Below is a small trained network, with its code and all its weights. Each question gives an input and a class and asks what happens when units are switched off, that is, made to give their printed mean instead of their output.

import numpy as np


def w(rows, s, z=0):
    codes = np.array(rows[::2]) - 128.0
    scale = np.full(codes.shape[1], s)
    scale[-1] = z or s
    return codes * scale


def norm(h):
    return h / np.sqrt((h * h).mean(-1, keepdims=True) + 1e-5)


def f(y):
    return np.maximum(y, 0)


def log_softmax(a):
    a = a - a.max(-1, keepdims=True)
    return a - np.log(np.exp(a).sum(-1, keepdims=True))


def net(x, mask):
    res = np.array(x, float).reshape(1, 5) / 4 @ E
    u = 0
    for l in range(2):
        y = f(norm(res) @ A[l][:, :-1].T + A[l][:, -1])
        res = res + np.where(mask[u : u + 15], y, B[l][:, -1]) @ B[l][:, :-1]
        u += 15
    return log_softmax(norm(res)[-1] @ U[:, :-1].T + U[:, -1])


A, B = {}, {}
E = w([
[75,250,107,211],'x0',
[214,171,99,192],'x1',
[89,218,80,47],'x2',
[131,119,96,26],'x3',
[92,65,29,145],'x4',
],0.0013)
A[0] = w([
[168,85,129,132,61],'L0N1',
[122,116,55,190,40],'L0N2',
[75,147,92,176,122],'L0N3',
[160,140,124,50,117],'L0N4',
[186,54,70,192,160],'L0N5',
[114,66,82,121,96],'L0N6',
[154,144,187,164,64],'L0N7',
[129,151,191,162,77],'L0N8',
[207,188,103,12,31],'L0N9',
[35,161,118,194,141],'L0N10',
[187,196,107,22,5],'L0N11',
[189,37,115,140,2],'L0N12',
[149,34,131,68,173],'L0N13',
[2,161,127,157,58],'L0N14',
[152,137,78,81,131],'L0N15',
],0.0043,0.0023)
B[0] = w([
[67,113,138,156,152],'L0N1',
[157,118,43,146,162],'L0N2',
[177,115,72,97,180],'L0N3',
[65,154,115,147,179],'L0N4',
[102,54,72,213,241],'L0N5',
[153,129,165,151,174],'L0N6',
[179,145,186,180,160],'L0N7',
[184,159,148,143,162],'L0N8',
[50,189,84,210,178],'L0N9',
[214,105,83,59,206],'L0N10',
[65,178,71,196,167],'L0N11',
[60,47,142,170,174],'L0N12',
[48,82,191,109,252],'L0N13',
[198,97,118,4,174],'L0N14',
[102,149,166,162,176],'L0N15',
],0.0036,0.0026)
A[1] = w([
[187,163,190,181,53],'L1N1',
[163,180,112,34,21],'L1N2',
[102,111,137,158,133],'L1N3',
[119,127,112,250,21],'L1N4',
[191,74,141,110,199],'L1N5',
[118,105,138,148,67],'L1N6',
[192,88,134,193,21],'L1N7',
[152,181,118,42,5],'L1N8',
[121,84,93,148,112],'L1N9',
[148,185,123,47,10],'L1N10',
[211,155,192,160,59],'L1N11',
[212,155,192,158,59],'L1N12',
[38,64,26,68,135],'L1N13',
[71,169,200,94,199],'L1N14',
[226,254,73,149,75],'L1N15',
],0.0037,0.0019)
B[1] = w([
[183,151,183,160,163],'L1N1',
[214,108,130,46,156],'L1N2',
[145,132,140,111,172],'L1N3',
[147,144,167,5,175],'L1N4',
[29,221,86,167,208],'L1N5',
[135,108,138,150,139],'L1N6',
[129,172,134,36,162],'L1N7',
[175,117,117,79,148],'L1N8',
[153,134,109,143,173],'L1N9',
[217,96,82,55,147],'L1N10',
[161,193,199,178,166],'L1N11',
[202,198,201,172,166],'L1N12',
[194,180,208,144,251],'L1N13',
[146,136,51,95,206],'L1N14',
[87,14,193,109,219],'L1N15',
],0.0033,0.0025)
U = w([
[146,150,132,116,1],'0',
[226,190,229,193,141],'1',
[39,247,75,140,146],'2',
[49,108,189,29,118],'3',
[204,103,11,186,122],'4',
[89,24,160,193,168],'5',
[201,158,89,6,152],'6',
],0.011,0.0075)

Each question gives the input, the list of numbers given to net, and the class t.
The units are the neurons (one row each of A and B). Each row of codes is followed by its name. A weight is (code - 128) times the scale printed after its matrix; where a second scale follows, it is the last column's (A, B and U).
mask holds one flag per neuron, layer by layer. A switched-off neuron (its flag False) gives its mean, the last column of its row in B, instead of its output. The means were averaged over made-up inputs and are rounded, as every weight is.
A unit's drop is (log p(t) with every unit on - log p(t) with that unit switched off) / (log p(t) with every unit on - log p(t) with every unit switched off).
The circuit of an input: a set's keep is (log p(t) with only the set's units on - log p(t) with every unit switched off) / (log p(t) with every unit on - log p(t) with every unit switched off). Starting from the 12 units with the biggest drops (on a tie, the unit counted first), units are removed one at a time, each time the one whose removal leaves the highest keep (on an exact tie, the one counted first), for as long as the keep stays at least 0.8.
units of the circuit, in order: the units of the circuit, biggest drop first
most important unit: the unit with the biggest drop
top k neurons: the k neurons with the biggest drops, biggest first
k most important neurons of layer l: the k neurons of layer l with the biggest drops, biggest first
drop when u is switched off: that unit's drop, to one decimal
input [-5,8,0,-1,8], class 5: units of the circuit, in order -> (L0N12; L0N13)
input [-7,-5,5,8,-6], class 2: most important unit -> L0N9
input [-8,7,5,3,4], class 5: 3 most important neurons of layer 0 -> (L0N13; L0N5; L0N12)
input [-4,-3,5,6,-8], class 2: units of the circuit, in order -> (L0N9; L0N11)
input [-7,1,8,6,-8], class 2: units of the circuit, in order -> (L0N9; L0N11)
input [6,2,-2,1,0], class 4: 2 most important neurons of layer 1 -> (L1N4; L1N13)
input [8,5,7,-7,5], class 6: 2 most important neurons of layer 0 -> (L0N10; L0N14)
input [2,-7,-2,0,8], class 4: 3 most important neurons of layer 0 -> (L0N10; L0N3; L0N2)
input [3,-4,-7,-6,3], class 4: 2 most important neurons of layer 0 -> (L0N13; L0N10)
input [7,2,6,-8,-4], class 6: top 3 neurons -> (L0N10; L0N14; L0N5)
input [-7,-3,8,-1,2], class 2: drop when L0N11 is switched off -> 0.2
input [3,4,8,-7,8], class 6: drop when L0N14 is switched off -> 0.3
input [-3,8,1,5,3], class 5: drop when L0N11 is switched off -> -0.1
input [8,7,1,-2,4], class 4: most important unit -> L1N15
